Here is a tiny trained network, its code and every weight. The questions are about switching its units off for an input and a class, where a switched-off unit gives its printed mean instead of its output.

import numpy as np


def w(rows, s, z=0):
    codes = np.array(rows[::2]) - 128.0
    scale = np.full(codes.shape[1], s)
    scale[-1] = z or s
    return codes * scale


def norm(h):
    return h / np.sqrt((h * h).mean(-1, keepdims=True) + 1e-5)


def f(y):
    return np.maximum(y, 0)


def log_softmax(a):
    a = a - a.max(-1, keepdims=True)
    return a - np.log(np.exp(a).sum(-1, keepdims=True))


def net(x, mask):
    res = np.array(x, float).reshape(1, 2) / 4 @ E
    u = 0
    for l in range(3):
        y = f(norm(res) @ A[l][:, :-1].T + A[l][:, -1])
        res = res + np.where(mask[u : u + 10], y, B[l][:, -1]) @ B[l][:, :-1]
        u += 10
    return log_softmax(norm(res)[-1] @ U[:, :-1].T + U[:, -1])


A, B = {}, {}
E = w([
[129,178,36,105],'x0',
[253,251,121,128],'x1',
],0.00043)
A[0] = w([
[67,174,57,65,86],'0.n1',
[251,228,128,143,99],'0.n2',
[92,139,47,72,97],'0.n3',
[124,136,95,66,164],'0.n4',
[77,124,75,76,111],'0.n5',
[244,144,149,201,4],'0.n6',
[115,96,201,147,98],'0.n7',
[128,88,217,119,106],'0.n8',
[80,83,92,173,107],'0.n9',
[112,98,200,153,101],'0.n10',
],0.0019,0.0024)
B[0] = w([
[107,60,180,186,163],'0.n1',
[166,254,168,81,247],'0.n2',
[95,104,32,158,165],'0.n3',
[87,71,93,164,193],'0.n4',
[88,101,94,187,166],'0.n5',
[192,164,171,147,139],'0.n6',
[153,75,173,157,164],'0.n7',
[130,75,181,166,173],'0.n8',
[180,200,125,136,173],'0.n9',
[155,73,174,150,166],'0.n10',
],0.0021,0.0016)
A[1] = w([
[103,94,99,140,120],'1.n1',
[164,202,150,106,94],'1.n2',
[77,102,142,4,5],'1.n3',
[104,116,78,146,145],'1.n4',
[219,202,136,22,64],'1.n5',
[138,226,65,76,137],'1.n6',
[73,67,156,85,115],'1.n7',
[226,172,166,42,45],'1.n8',
[199,192,198,53,56],'1.n9',
[97,113,113,136,137],'1.n10',
],0.0032,0.0031)
B[1] = w([
[120,134,89,138,181],'1.n1',
[162,177,33,83,212],'1.n2',
[42,217,1,252,128],'1.n3',
[81,129,84,144,192],'1.n4',
[238,49,72,23,239],'1.n5',
[101,163,229,176,255],'1.n6',
[203,198,145,133,194],'1.n7',
[233,184,68,70,199],'1.n8',
[114,253,71,114,213],'1.n9',
[130,126,105,136,178],'1.n10',
],0.0032,0.0019)
A[2] = w([
[139,150,96,139,157],'2.n1',
[201,202,140,21,118],'2.n2',
[208,235,98,4,84],'2.n3',
[83,169,98,163,67],'2.n4',
[119,82,229,75,146],'2.n5',
[140,78,248,68,118],'2.n6',
[131,104,96,163,154],'2.n7',
[93,140,124,174,102],'2.n8',
[71,82,46,19,5],'2.n9',
[80,101,127,174,95],'2.n10',
],0.0029,0.0024)
B[2] = w([
[115,81,155,133,179],'2.n1',
[247,184,42,48,231],'2.n2',
[217,230,26,47,254],'2.n3',
[129,154,184,58,147],'2.n4',
[52,133,146,6,169],'2.n5',
[38,50,170,1,173],'2.n6',
[141,81,152,126,168],'2.n7',
[158,151,173,138,147],'2.n8',
[253,230,247,228,130],'2.n9',
[209,165,137,128,151],'2.n10',
],0.0028)
U = w([
[9,25,8,247,251],'0',
[12,245,247,247,2],'1',
[164,11,246,247,4],'2',
[10,4,248,17,250],'3',
[246,247,17,9,254],'4',
],0.0034,0.0032)

Each question gives the input, the list of numbers given to net, and the class t.
The units are the neurons (one row each of A and B). Each row of codes is followed by its name. A weight is (code - 128) times the scale printed after its matrix; where a second scale follows, it is the last column's (A, B and U).
mask holds one flag per neuron, layer by layer. A switched-off neuron (its flag False) gives its mean, the last column of its row in B, instead of its output. The means were averaged over made-up inputs and are rounded, as every weight is.
A unit's drop is (log p(t) with every unit on - log p(t) with that unit switched off) / (log p(t) with every unit on - log p(t) with every unit switched off).
most important unit: the unit with the biggest drop
k most important neurons: the k neurons with the biggest drops, biggest first
k most important neurons of layer l: the k neurons of layer l with the biggest drops, biggest first
drop of u: that unit's drop, to one decimal
input [3,-6], class 0: most important unit -> 2.n3
input [3,1], class 1: 3 most important neurons of layer 0 -> [0.n4, 0.n3, 0.n1]
input [2,-5], class 0: 3 most important neurons -> [2.n3, 2.n2, 1.n6]
input [3,-5], class 0: 4 most important neurons -> [2.n3, 2.n2, 1.n6, 1.n5]
input [8,2], class 1: 3 most important neurons -> [0.n4, 2.n3, 2.n2]
input [-3,-4], class 3: 2 most important neurons of layer 1 -> [1.n9, 1.n8]
input [3,0], class 0: 2 most important neurons -> [2.n3, 2.n2]
input [-1,-5], class 2: 4 most important neurons of layer 1 -> [1.n8, 1.n5, 1.n2, 1.n9]
input [1,-6], class 2: 2 most important neurons -> [2.n3, 1.n9]
input [1,-8], class 2: 4 most important neurons -> [2.n3, 1.n9, 2.n2, 1.n2]
input [0,-5], class 2: 4 most important neurons of layer 2 -> [2.n3, 2.n2, 2.n6, 2.n5]
input [-3,-6], class 3: 3 most important neurons of layer 1 -> [1.n9, 1.n2, 1.n8]
input [2,-8], class 0: 4 most important neurons -> [2.n3, 2.n2, 1.n6, 0.n2]
input [-2,-2], class 3: most important unit -> 1.n9
input [6,2], class 1: 2 most important neurons of layer 1 -> [1.n6, 1.n8]
input [1,-5], class 2: 4 most important neurons of layer 1 -> [1.n9, 1.n2, 1.n8, 1.n7]
input [3,-3], class 0: drop of 1.n5 -> 0.1
input [6,-6], class 0: drop of 2.n3 -> 0.3
input [8,1], class 1: drop of 1.n7 -> 0.0
input [-1,-3], class 2: 3 most important neurons of layer 0 -> [0.n2, 0.n1, 0.n6]
input [-2,-7], class 2: 2 most important neurons of layer 0 -> [0.n2, 0.n1]
